Below is a small trained network, with its code and all its weights. Each question gives an input and a target symbol and asks what happens when units are switched off, that is, made to give their printed mean instead of their output.

import numpy as np


def w(rows, s, z=0):
    codes = np.array(rows[::2]) - 128.0
    scale = np.full(codes.shape[1], s)
    scale[-1] = z or s
    return codes * scale


def f(y):
    return y / 2 * (1 + np.tanh(0.7978845608 * (y + 0.044715 * y**3)))


def softmax(a):
    e = np.exp(a - a.max(-1, keepdims=True))
    return e / e.sum(-1, keepdims=True)


def log_softmax(a):
    a = a - a.max(-1, keepdims=True)
    return a - np.log(np.exp(a).sum(-1, keepdims=True))


def net(x, mask):
    ids = ['ΓΔΛΠΣΨβεζθμξτω'.index(c) for c in x.split()]
    T = len(ids)
    res = E[ids] + P[:T]
    u = 0
    for l in range(2):
        r = res
        for j in range(2):
            rows = slice(3 * j, 3 * j + 3)
            q, k, v = (r @ M[l][rows].T for M in (Q, K, V))
            z = softmax(np.where(np.tri(T) > 0, q @ k.T / 3**0.5, -1e9)) @ v
            o = O[l][rows]
            res = res + np.where(mask[u + j], z, o[:, -1]) @ o[:, :-1]
        u += 2
        y = f(res @ A[l][:, :-1].T + A[l][:, -1])
        res = res + np.where(mask[u : u + 4], y, B[l][:, -1]) @ B[l][:, :-1]
        u += 4
    return log_softmax(res[-1] @ U[:, :-1].T + U[:, -1])


Q, K, V, O, A, B = {}, {}, {}, {}, {}, {}
E = w([
[72,226,36,138,206,77,43,162,44],'Γ',
[142,116,71,189,144,161,154,215,105],'Δ',
[133,128,119,152,131,208,149,175,14],'Λ',
[114,197,105,145,190,125,194,121,103],'Π',
[88,185,132,129,159,225,130,114,143],'Σ',
[91,189,193,71,155,146,64,104,68],'Ψ',
[129,155,184,107,194,136,51,116,118],'β',
[66,131,148,113,155,169,93,63,122],'ε',
[80,90,138,105,92,154,99,173,39],'ζ',
[153,72,144,106,140,108,79,192,61],'θ',
[186,131,175,7,159,123,147,156,94],'μ',
[65,129,49,63,136,120,164,82,147],'ξ',
[143,122,143,39,112,195,118,177,190],'τ',
[90,68,105,92,109,187,166,89,197],'ω',
],0.011)
P = w([
[193,97,168,172,72,119,137,65,110],'0',
[64,76,153,127,221,123,149,206,154],'1',
[231,45,128,136,93,185,103,41,61],'2',
[76,44,83,74,254,172,83,201,149],'3',
[241,53,22,129,90,220,74,46,66],'4',
[61,45,69,115,253,152,77,237,108],'5',
],0.0073)
Q[0] = w([
[186,106,105,110,116,162,133,87,112],'L0H0',
[194,159,145,140,3,91,138,97,168],'L0H0',
[136,78,208,142,95,119,148,97,119],'L0H0',
[85,103,172,107,151,98,166,124,138],'L0H1',
[126,125,91,119,186,174,119,160,91],'L0H1',
[90,194,103,121,150,71,112,193,134],'L0H1',
],0.034)
K[0] = w([
[134,34,153,3,134,140,117,50,174],'L0H0',
[135,248,234,90,166,143,210,5,235],'L0H0',
[94,108,182,136,59,5,165,160,200],'L0H0',
[71,99,176,178,81,79,168,204,148],'L0H1',
[118,43,59,103,141,199,67,168,49],'L0H1',
[155,190,77,245,158,130,98,197,9],'L0H1',
],0.019)
V[0] = w([
[52,175,191,125,121,220,117,101,63],'L0H0',
[64,31,143,75,49,100,103,128,111],'L0H0',
[103,228,96,9,67,108,154,159,75],'L0H0',
[99,104,87,120,176,72,243,69,86],'L0H1',
[190,124,138,84,170,139,170,135,98],'L0H1',
[132,189,185,191,119,175,88,174,152],'L0H1',
],0.015)
O[0] = w([
[101,190,137,73,3,204,106,168,74,254],'L0H0',
[41,126,209,216,111,151,61,184,136,252],'L0H0',
[89,161,212,102,181,245,250,144,75,58],'L0H0',
[247,214,129,195,182,150,115,204,168,93],'L0H1',
[164,97,190,183,157,147,147,120,95,251],'L0H1',
[63,86,55,104,95,32,146,101,106,38],'L0H1',
],0.0076,0.0038)
A[0] = w([
[80,130,110,123,244,38,99,209,241,87],'L0N0',
[153,75,134,144,1,113,205,33,74,8],'L0N1',
[224,156,114,139,113,91,175,57,65,100],'L0N2',
[29,149,136,136,142,68,83,169,193,1],'L0N3',
],0.0092,0.0034)
B[0] = w([
[55,40,147,113,166,146,207,64,91,254],'L0N0',
[248,137,77,128,254,181,230,112,138,197],'L0N1',
[103,108,153,233,115,89,73,136,168,187],'L0N2',
[230,190,190,219,180,141,92,175,158,209],'L0N3',
],0.0084,0.0052)
Q[1] = w([
[249,176,113,117,142,134,109,108,156],'L1H0',
[192,185,166,98,108,54,185,154,177],'L1H0',
[187,111,177,209,31,112,144,38,72],'L1H0',
[149,167,84,43,93,137,145,180,115],'L1H1',
[174,141,209,137,112,68,170,137,130],'L1H1',
[50,142,148,78,190,79,154,214,199],'L1H1',
],0.017)
K[1] = w([
[96,194,152,95,164,157,75,18,188],'L1H0',
[102,232,158,162,104,60,214,59,162],'L1H0',
[206,95,250,37,83,99,151,95,225],'L1H0',
[81,208,162,129,145,140,98,38,82],'L1H1',
[118,169,186,137,91,108,221,104,201],'L1H1',
[95,204,74,214,132,24,191,146,56],'L1H1',
],0.015)
V[1] = w([
[50,208,106,132,126,155,133,36,226],'L1H0',
[165,163,233,12,171,40,73,78,83],'L1H0',
[165,91,131,74,152,141,70,115,202],'L1H0',
[117,112,194,81,73,158,142,90,254],'L1H1',
[151,192,178,77,158,106,130,82,125],'L1H1',
[164,43,132,118,60,142,215,201,222],'L1H1',
],0.011)
O[1] = w([
[131,204,47,88,166,136,81,119,194,7],'L1H0',
[130,191,248,166,131,107,168,22,187,74],'L1H0',
[165,100,164,92,153,77,74,108,176,117],'L1H0',
[99,98,144,102,127,254,38,113,141,53],'L1H1',
[155,130,145,140,127,196,164,103,225,88],'L1H1',
[79,87,88,153,220,152,20,125,69,103],'L1H1',
],0.007,0.013)
A[1] = w([
[27,214,94,89,97,47,118,168,205,114],'L1N0',
[3,144,161,94,164,112,135,208,184,75],'L1N1',
[160,179,37,122,63,86,91,63,96,79],'L1N2',
[58,118,162,80,176,105,172,156,109,3],'L1N3',
],0.013,0.0074)
B[1] = w([
[39,142,153,82,191,82,82,112,190,169],'L1N0',
[222,83,17,247,103,76,170,103,201,189],'L1N1',
[76,129,109,220,105,209,119,116,234,175],'L1N2',
[144,199,176,120,110,246,87,76,160,254],'L1N3',
],0.011,0.0095)
U = w([
[134,172,138,83,142,158,187,126,150,166],'Γ',
[87,62,95,88,208,152,127,75,96,187],'Δ',
[59,136,139,106,66,156,127,202,105,182],'Λ',
[147,140,104,142,227,82,160,180,98,167],'Π',
[30,104,139,149,157,148,135,181,173,69],'Σ',
[134,191,114,150,10,161,61,56,150,105],'Ψ',
[104,93,149,135,87,10,101,86,106,255],'β',
[123,148,148,109,153,105,2,193,153,199],'ε',
[153,175,124,227,106,109,97,170,136,83],'ζ',
[98,102,207,192,166,160,124,127,149,34],'θ',
[196,193,175,129,206,180,84,239,159,62],'μ',
[148,131,69,158,167,189,140,107,154,1],'ξ',
[224,88,94,122,84,81,122,26,161,159],'τ',
[99,33,100,143,176,88,130,151,168,101],'ω',
],0.006)

Each question gives the input, a string of symbols that net reads in full, and the target symbol t.
The units are the heads (3 rows each of Q, K, V and O) and the neurons (one row each of A and B). Each row of codes is followed by its name. A weight is (code - 128) times the scale printed after its matrix; where a second scale follows, it is the last column's (O, A, B and U).
mask holds one flag per unit, layer by layer, with each layer's heads first. A switched-off unit (its flag False) gives its mean, the last column of its rows in O or B, instead of its output. The means were averaged over made-up inputs and are rounded, as every weight is.
A unit's drop is (log p(t) with every unit on - log p(t) with that unit switched off) / (log p(t) with every unit on - log p(t) with every unit switched off).
The circuit of an input: a set's keep is (log p(t) with only the set's units on - log p(t) with every unit switched off) / (log p(t) with every unit on - log p(t) with every unit switched off). Starting from all 12 units, units are removed one at a time, each time the one whose removal leaves the highest keep (on an exact tie, the one counted first), for as long as the keep stays at least 0.8.
circuit, biggest first: the units of the circuit, biggest drop first
top k neurons: the k neurons with the biggest drops, biggest first
which heads matter: for each layer, one digit per head in row order, 1 if its drop is at least 0.15 and else 0, layers parted by /
input Δ Π Π, target ζ: which heads matter	11 / 00
input ξ ζ Σ β β β, target ζ: which heads matter	10 / 00
input θ τ τ, target Δ: which heads matter	01 / 01
input Σ τ β μ, target μ: circuit, biggest first	L0H1; L0H0; L1N3
input Π Π θ Π Γ Ψ, target Γ: circuit, biggest first	L0H0; L1H1
input ζ Ψ Λ, target Λ: which heads matter	10 / 10
input Σ ε β, target Ψ: which heads matter	11 / 00
input ω ε β Δ Π, target τ: circuit, biggest first	L1H0; L0H0
input ε Δ β, target Ψ: top 3 neurons	L1N2; L0N0; L0N3
input Δ β Π ε Π Π, target Δ: which heads matter	10 / 00
input ξ Γ Π, target μ: which heads matter	01 / 00
input Ψ Ψ β θ Σ, target β: circuit, biggest first	L0H0; L1H0; L1N3; L1H1
input β τ Σ θ β, target β: which heads matter	11 / 00
input ζ ε ε ξ, target ζ: circuit, biggest first	L0H0; L1N1; L0N3
input Λ Δ ξ Ψ, target Δ: which heads matter	10 / 00
input Ψ ε Σ ε, target ε: which heads matter	10 / 10
input ε Π Γ, target Ψ: which heads matter	01 / 11
input μ β ζ τ Σ, target Δ: circuit, biggest first	L0H1; L1H1
input Λ ζ μ ζ Π, target θ: which heads matter	01 / 10
input Λ ε β ε Π θ, target θ: which heads matter	10 / 10
input Π ε θ Π, target θ: which heads matter	10 / 10
input ξ ω Δ, target ε: circuit, biggest first	L1H1; L1H0; L0H0
input Π μ ε θ, target θ: top 3 neurons	L0N0; L1N3; L0N3
input ζ Π ξ Π ζ Σ, target ζ: circuit, biggest first	L1N1; L0H0
input ξ β μ β β Σ, target Σ: top 2 neurons	L1N0; L1N2
input Γ θ θ ξ, target θ: circuit, biggest first	L0H0; L0N0; L1H0; L1N3
input Λ ζ Δ τ, target Δ: top 2 neurons	L0N0; L1N3
